Each row is followed by its group and then its class within the group.
[-31   1 -11   9 -21  36  16 -11 -47   5   7   4  -4   4 -14  13  11  -6
  21 -30  11  -4 -20 -15  34] -> TB.X
[-44   4  -6  -2 -26  47  26 -22 -67  14   2  14 -15 -23 -23  60  22  -8
  28 -21  18 -13  24  29  21] -> Bf.P
[-28  -3 -12   3 -24  17  12  -9 -35   9   6  12 -12 -13  -7  30   2  -4
  34 -23  14  -1   7 -13  35] -> Bf.Z
[-19   4 -25  12 -19  37   3 -18 -64   6   6   5 -16 -28 -24  35  13 -16
  21 -13  19   6  -1  28   2] -> Bf.Z
[-20  -3  -9  16 -43  28  50 -21 -55  -1  14  -1  -8 -13 -24  65   2  14
  35 -17  11  -6  34  -7  12] -> Bf.Z
[ -8  10 -14 -19 -28  16  17 -14 -57   5   5  17  64 -10  13  42   3 -22
  27 -44  12 -11   8  10  17] -> CD.R
[  5   4 -11   4   2  16 -22  -9 -39  -4   9  11  -4 -35  -7   3   4  -3
  16   6  -2   8  24   8 -13] -> Bf.M
[-16  -5   1  15 -14  16  -7 -16 -10  24   0   3  -8  -2 -15  24   0  -2
  37  -7   1   3  22  15  12] -> Bf.P
[-18 -18  -9  12 -18  16   6   4 -23  18  -1  13 -13 -16 -15  45   2 -14
  27 -11   9 -12  38  13  17] -> CD.E
[ 27   9   4 -11 -22   7  44 -25 -21  23  15  -9 -16  -6 -17  26  -4  19
  28 -26  12   2  -6 -27  17] -> Bf.Z
[  9  -2  -7   3 -18  18  44  -3 -26   0  18   1  -2 -31  -6  23   5   4
  22 -37  11  14   7 -26  22] -> CD.W
[-21   7  -8  -9 -12  27  38 -23 -42   6  11   6 -31 -14 -13  24   9  16
  27 -24   5   6  -5 -18  24] -> Bf.Z
[-21   3  25   6   7  23  17 -19 -27  20   4   1 -19  11 -28  12   9  14
  25 -36   6 -16   9 -17  10] -> RP.K
[ 14  13  -9 -19 -10  17  19 -20 -58   2  28   0   4 -56  -7 -10   0  13
  13 -50  17  -3 -16 -39   8] -> CD.W
[-23  -3  -6  16 -19  24   7 -18 -29  24   3  -6 -14  -1 -16  35  -6   3
  25 -10  13  -6   0  -2  25] -> Bf.Z
[-17   6 -12  -3  -5  28  10   1 -53 -15  -1  10  -9 -12 -18  10  12 -14
   5 -28  13 -10 -22   7   8] -> TB.X
[  2   3 -17  -4 -22  30  26 -30 -54   8  14   3 -10 -47 -12   6   7   5
  17 -43  16  11  -7 -14  17] -> Bf.Z
[-16  23 -10 -12   0  42  15  -3 -55  18   5  12  -6 -17 -26  24  13  -7
  -3 -43  14  -9   9  29 -18] -> RP.K
[-17   0  -9   3 -19  32   1 -25 -67  17   2   9  -9 -40 -16  13   5 -16
  14 -15  14  -7   4  31   9] -> Bf.P
[-21  11  31 -16  16  19  39 -32 -23  28   3  -7  -7   6 -19  13  -3   3
  12 -53  19  -9 -23  -3  10] -> RP.T
[-23 -13   5   0 -12  20  20 -17 -32  18   2   8  -5  18 -23  27   7  -6
  14 -15  13   1   0  13   5] -> RP.K
[-24  11 -17 -20  -2  23  35  -6 -53  26  17   2 -25 -31 -23 -25   3  12
  -4 -49  17  -9 -22 -21   4] -> TB.B
[-25   0  -5  12 -39  34  18 -20 -56  13   3  -1 -13 -35 -14  55   3   0
  36 -16   8  -5  22  15  23] -> Bf.P
[-15   8   0 -14  11  34  12  -5 -43 -10   3   5 -11  18 -23  -8  17  -2
  -1 -31  10  -2 -42 -23  11] -> TB.X
[ -6 -27 -17   3 -16   7   9 -17 -17  18  -6   7 -10 -21  -4  23  -8 -17
  16  -4   6   3  22  36   9] -> CD.E
[-46  -7 -16   5 -23  40  28   0 -50   6  13  15 -10 -28 -13  24   4 -11
  18 -31  17  -9 -24  -7  44] -> TB.N
[ -8 -17   4  -7 -12   5  39 -18  -7   5   6   6  -4 -13   2  13   2  -4
  29 -18   6   6   0 -15  40] -> CD.W
[-31  22  21 -21  -7  19  49 -19 -41  31  13   5 -24 -27  -4  16   2  18
  31 -49  14   0  -9 -10  28] -> RP.V
[-20  14 -16   4 -10  19  21  14 -26  10  11  15  -2 -18 -12   4   7   0
  13 -29  12  -4  -6  -6  23] -> TB.N
[-31   4  11  19 -26  28  29 -18 -27  13  -1  -6  -5  14 -13  37   5   9
  34 -24  -1  -2  22  16  19] -> RP.V
[-24 -14 -13  -1 -21  18  38 -22 -34  26  11   0  -9 -16 -12  27  -5  -5
  21 -51  21   5 -12 -31  29] -> CD.W
[ -1  20  -7  -3 -21  32  55  -5 -72  11  22   0  -2 -34 -36  35  15   9
  14 -39  24  -3  25   8 -16] -> RP.T
[-35  -3 -15  -4 -37  35   7   3 -46   3   0  14  -6  -7 -12  32   7 -14
  23 -18  10  -7 -17   1  30] -> TB.B
[-37 -11  -7   0 -30  16  28  -9 -12  48   5  -3 -20  25 -30  35   5 -11
  28  -3  11   2  21  10  17] -> Bf.P
[-11 -23 -18   9 -23  -6  26 -18 -10  33  14   0 -21 -11  -2  29 -13 -18
  32 -25  13   4  21  29  27] -> CD.W
[-10 -20  -5  15 -12  -6  18   9  12  13   4   4 -13  12 -11  34 -10  -7
  36  -5   5   1  25 -13  19] -> CD.E
[ -9   8   1  -4  -1  26  22   3 -53   6  11   4  -8 -26 -22  33  16  -5
  20 -18  11  -4  21  24  -9] -> RP.T
[ -3   1  -8   5 -20  13   4 -16 -34  21   7  -4  -7 -17  -4  36  -6  -1
  36 -24  21   1  -2   2  12] -> CD.R
[-16  -8  -1  -4 -31  12  42 -18   0  26   6   0 -10  -9  -8  51  -2   0
  30 -23  12   6  18  -5  36] -> CD.W
[-27   4  11  10   7  16  18  -1 -19  10  -1  13 -12 -20  -5  16   4 -12
  13 -14   2   0  11  37  15] -> RP.V
[-77  -9  11  17 -13  15  48 -15   5  47   3  -6 -26  31 -20  33  -9  -5
  46 -22  10   1 -13  17  43] -> RP.V
[-15 -17 -26 -14 -21  39  10  -9 -66  -7   7  11  -5 -28 -11  49  13 -16
  23   0  -3  -3  36  36 -12] -> Bf.Z
[-13 -11   3   0 -14  16  18 -16 -21  16   0  -9  -6   1 -11  48   1  -8
  29  -9   3   5  13  20   6] -> Bf.P
[  3  21   4   2 -11  25  18 -18 -48  24   9  -1 -10 -20 -15  29  -1   4
  22 -43  13  10   7  13  -1] -> Bf.P
[-28   6   2   7  -9  26   2 -16 -42  20   3  13 -13 -13 -22  28   7  -8
  35 -25  13  -4   0  26  10] -> Bf.P
[  3   8  -3  15 -10   7   3   6 -19  19  13  -9  -1  15 -21  26   1   7
  22 -13  10   0   3 -29  -2] -> Bf.M

Each row is followed by its group and then its class within the group.
[ -3   0 -24   7   2  19   7   0 -13 -13   5  11   4   3   0   4  -1   7
  15  23  16  -4   4 -10  17] -> <72>.NL
[-17   0 -10  15  -2  10  15  -2 -10  15  -1   8  10   6   6   3  -6  12
  14   3  -4   3 -12 -18   7] -> <73>.Gh
[ -5   1 -19   1   0  17  14  -3 -12 -15   3  -7   0  -4   1   4  -6   6
   3  15  11  -3  -2  -4  15] -> <72>.MH
[ -8   4 -10 -16   2  -6  13  -3  -2   2   0   1  -5   0   2   0   3 -10
  -1   1   5  -2  -6   1   5] -> <71>.ML
[-12   0   0  16   2   7  16  -8 -39   0   6  -1   0   1   4   7  -2  10
  14   4   7   6 -10 -21   7] -> <73>.HD
[  0   1 -20  -2   3   7   5   1 -16 -13   4  -2   3   1  -1   8   1   7
   0  14  10  -1   6  -2  14] -> <72>.MH
[-14   0 -28   5   4   3   9  -2 -11  -8   9   4   3  11   4   4  -2  11
   9  26  15   3   6 -10  19] -> <72>.Tj
[-28   5   0 -16   3 -22  25   3  -5  13   9  -3  -4  -1   5   7   1  -9
  -2  -9   9   2 -18  -7  -9] -> <71>.Fd
[-21   6   6 -10  -5 -15  20  -4  -9  12   6  -2  -1  10   7   2   3  -5
   7  -3  -7   2 -18  -7  -2] -> <71>.Fd
[-12   3 -41  -4  -3  17  11  -6 -22 -16   4  10   6  16   5   0   1  14
  10  35   9   4   8  -9  26] -> <72>.Tj
[-19  -2  14  20   2  13  22  -1  -1  15  -7   1   5  -7   5  -4  -2   7
   8 -11  -6   1 -21 -22  -3] -> <73>.Gh
[-10   1  -6  14   3  14   8  -1   5  -3  -8   2   2   1   2  -2   2   1
  21  11   6   1  -4 -16   5] -> <73>.JC
[-13  -2  13  20   2   3   6  -6   4   8   3   1   1   0   3   5  -3   9
   9  -2  -1   7 -10 -17  -2] -> <73>.Gh
[-17   3   1  -7   5  -7  19   4   3   4   4  -2  -6  -6   4   0   2  -7
   0  -3  14  -4 -16  -7  -3] -> <71>.ZM
[-19   2 -12  10  -5   8  19   0  -8   3  14  -3   1   0  -5   1  -3  -8
   7   5  12   6  -9 -14   7] -> <73>.HD
[-19   4   4  -9  -1 -11  24  -3  -6   5   9  -5  -5   3   2   2   2  -3
   2  -3  -1   2 -20  -7  -6] -> <71>.Fd
[ -9   4 -27  -5  -6  16  14  -1 -17  -6  -2   4   3   5   0   0  -6   0
   3  18  13  -6   0  -1  15] -> <72>.MH

Each row is followed by its group and then its class within the group.
[-11 -16   0 -10   3  16  -6 -10  -3  -3  11  -3 -13 -31 -12  -3   1 -13
 -10   1  10  -5  -1  28   7] -> DL.J
[ -9  -2   0 -11   6   1   2  -8 -11   5  11  -8   2 -25 -12  -7  -3 -10
   0  -2   9  -3   0  17   0] -> DL.J
[  7  -3 -14 -22 -20  -1   9   0   1   2  18 -28  15 -23  -2   4  -4 -10
 -11  14   3   3  27  23   5] -> GT.Q
[  8 -15 -20 -19   0   5   6 -16   8   5  28 -22  25 -22   2  -5 -11 -15
 -20   7   2  -6  52  32  10] -> GT.G
[  3  -9  -8  -4  10 -14  19  10 -14  -6  16 -42  14  34  49  -5  -6 -19
   0   6   1  -1  17  13  -1] -> FQ.S
[ 33  -4  -5   2  -9  -6  -3  -6  -6  -8  25 -33  -6 -22  23   5 -13 -26
  -5   8   8 -10  29  22   8] -> FQ.L
[-28  -9  16   9   9   9  -1 -12  -6  -3   6  14  -4 -29 -22   0 -15 -15
  -7  -9   2 -14 -12  13  12] -> DL.C
[ 19  -9  -7 -18 -16   7  14 -15  10   5   9  -4  22 -35  -6   6  -6  -7
 -20   9  -3   4  23  11   3] -> GT.D
[ 29   1  -8   6  -6   1   1  -8  13   5   7  -8  12  -2  -1  14 -12  -2
  -9   5   0  12  23  -4  -1] -> GT.D
[ -4  -5   2   0  13   8  -2  -8  -5   3 -18  31  -2 -17 -16  -3   4  -3
   0   3   5   6 -11   6   7] -> DL.J
[  4  -1  -9 -20 -13   2   7 -10   3  11  23 -31  37 -25  -4   1  -5  -3
 -12   3   7   4  35  15  -5] -> GT.D
[ 16  -7 -12  -4  -6  -5   7   0 -13 -11  15 -18  -9  -6  33  -8 -16 -28
   8   6  -5 -20  34  21  15] -> FQ.L
[  5 -11  -9   0   5  -4   1  -1  -7  -8  22 -23   5 -10  23  -7 -12 -22
 -11  10  -3 -17  28  26  12] -> FQ.H
[ -6  -5  -4 -11   1  -8   8   5 -12  -6  12 -14  -6  11  25  -9   2  -8
  -1   5  -6 -13  19  17   3] -> FQ.H
[ 22 -11 -17  -7 -12  -1  -6   1  -8 -14  22 -42 -18 -21  23   1 -11 -29
   0  10   8 -15  20  27  19] -> FQ.L
[-13 -11   3  -9   3   4   6 -10  -8   4  -1   8 -11 -15 -10  -8  -7 -15
  -3   2  -2  -2  -1  22   5] -> DL.Y
[  5 -12 -17 -18 -10   7 -10  -9 -12  -9  35 -48 -10 -24  20  -1 -10 -34
  -1  11  18  -7  43  53  15] -> FQ.L
[ 16 -10   6   0   2  -5   2  -6 -12 -11  32 -30   0 -22  35   2 -13 -27
 -11   6  10 -19  30  24  12] -> FQ.S
[  0  -4  -1   1  -9   5  -7 -10   1   6  10 -13  30 -27   0   5 -16 -16
 -16   9   0  -5  24  17   6] -> GT.G
[  2   5  -3   1  -8  -7   2   0 -13  -2   7 -16  10  -7  14  -7  -8  -9
   1   8  -4  -5  32  10  -1] -> FQ.L
[-10  -8  -9 -11  -6   3  18 -15  -2   6   4   0 -16 -22 -25   3 -10 -26
 -13   6  -5   3  15  37   5] -> DL.Y
[-15  -8  -3  -5   8   9  -3  -9   2   2   3  16 -13 -28 -28  -5   0  -5
  -9  -2   5  -5  -4  16   6] -> DL.J
[-27 -15   1 -12   1  14  -1 -11  -1   2  14  -8 -13 -31 -21   0  -4 -21
 -13   2  11  -3  -1  38   8] -> DL.C
[ 10  -2  15   2   1  -6  14   1   1   2   2   3  34  -8  21   5  -2   8
 -16   7  -6   1   4 -21  -6] -> GT.Q
[  5  -8  -3 -13  -8  -5   1   0 -17  -6  20 -28  -6 -12  28   0  -8 -28
   0  13   7  -7  23  38  12] -> FQ.S
[ 10  -4  -8  -7  -3   7  11 -13  18  12  25 -13  20 -29 -20  -2 -19  -4
 -14  -1  -1  -1  33   4   4] -> GT.G
[  5  -7  -3 -14  -6   6   4 -20  -1   9  16 -10  19 -34  -7  -1 -13 -16
  -6   2   5  -2  21  20   5] -> GT.G
[  3 -13  -4  -7  -9   4   8 -10   5   8  14 -21  29   1  20   6 -19 -15
 -15  11  -4   2  35  17   1] -> GT.G
[ 14  -8 -19 -12  -9 -15  15   9 -14 -10  18 -47  -3  11  43  -4  -8 -25
   1   8  -2  -6  35  27   6] -> FQ.L
[ 10 -13   3 -10 -14   6  -6  -9 -14 -15  29 -31 -27 -23  27   7  -8 -33
  -2   9  16 -18  29  42  12] -> FQ.S
[ -9  -4  -3 -15 -11   4  12 -11   0  10  22 -22  30 -24  -6   4 -17 -16
 -17   9   1  -1  41  28   5] -> GT.G
[ 14  -4  -1  -9  -1   8  12 -12   4   9  13 -12  11 -22  -5  10 -10 -11
  -9  10  11  13  21  13   8] -> GT.G
[ -8 -13  -2 -12   0   7   3 -24 -10   6   1  -7 -12 -28 -21   5  -5 -28
  -9  -2   9   4  -2  40   3] -> DL.Y
[ -8 -14  -6  -9 -13  11  -3 -14  -3  -1   8  -6  -8 -43 -19   1   1 -21
 -15   9   5  -2  16  33   5] -> DL.Y
[-18  -9  10   2   7  -1  13  -7   0   6  10   4  -6 -18 -18  -4 -11  -9
 -13  -8  -5  -8 -17   7   1] -> DL.C
[-12 -12   4  -8  19   4   9 -18 -11   8   3   9   7 -24 -13 -10  -1 -12
 -12  -5   5  -1  -7  17   1] -> DL.C
[  0  -7   6 -18  -8   9  12  -7   3   3  23 -16   8 -24   2   7  -3  -9
 -16  10   9   4  19  20   2] -> GT.G
[  5  -6   0   8   4  -4  -6  -2  -3  -3  15 -25  16   7  22   3  -7 -15
 -11   4   2  -6  17  14   0] -> FQ.H
[-22 -10  18   2  25   4  13  -5   0   6  -2  28   6  -6  -9 -10   2   5
 -12  -6  -5  -4 -24  -6   0] -> DL.C
[  1 -12 -12  -5   6  11 -11 -21  -3  -1  12  -4  -2 -35 -16  -2  -5 -24
  -9  -5  16 -11   7  33  11] -> DL.J
[-20 -11   7  -8  12   1  12 -15  -7   8  15  -4 -10 -19 -20  -3  -7 -16
 -11 -11   4  -2 -16  24   1] -> DL.C
[  9  -4  12  -8  -6   1   9 -12  -4   5   3  10 -13 -34 -12  11  -6 -13
  -7   0   2   1 -17  12   6] -> DL.Y
[ 15  -4  -1 -26 -20   4  19  -6   8  11  19 -18  10 -28  -1  14  -9 -10
 -10  14   4  11  25  16   5] -> GT.Q
[ -9 -15   1  -3   9   4   8 -14  -9   6  10   6 -16 -41 -24  -6 -14 -23
  -9  -6   1  -9 -10  22   8] -> DL.C
[-22  -5   5 -10 -14  16   9  -4   3   0   8   1  -9 -22 -19   5  -1 -10
  -6   4   8  -1   6  16   5] -> DL.Y
[-31  -6   2   1   2   9   0  -7  -1   5   4  -2   4 -20 -27   1  -8 -14
 -12   2   2   2   3  23   0] -> DL.J
[-23 -19   3 -17 -12  12  -4 -10  -4   0   9  -8 -21 -27 -11   3   4 -17
  -8   0   6  -3 -16  39   1] -> DL.Y
[ 15  -7  -6 -13  -8   0  12  -7   3   4   8 -11  13  -9  11   2  -4  -5
  -9   6  -3   4  15   8   1] -> GT.Q
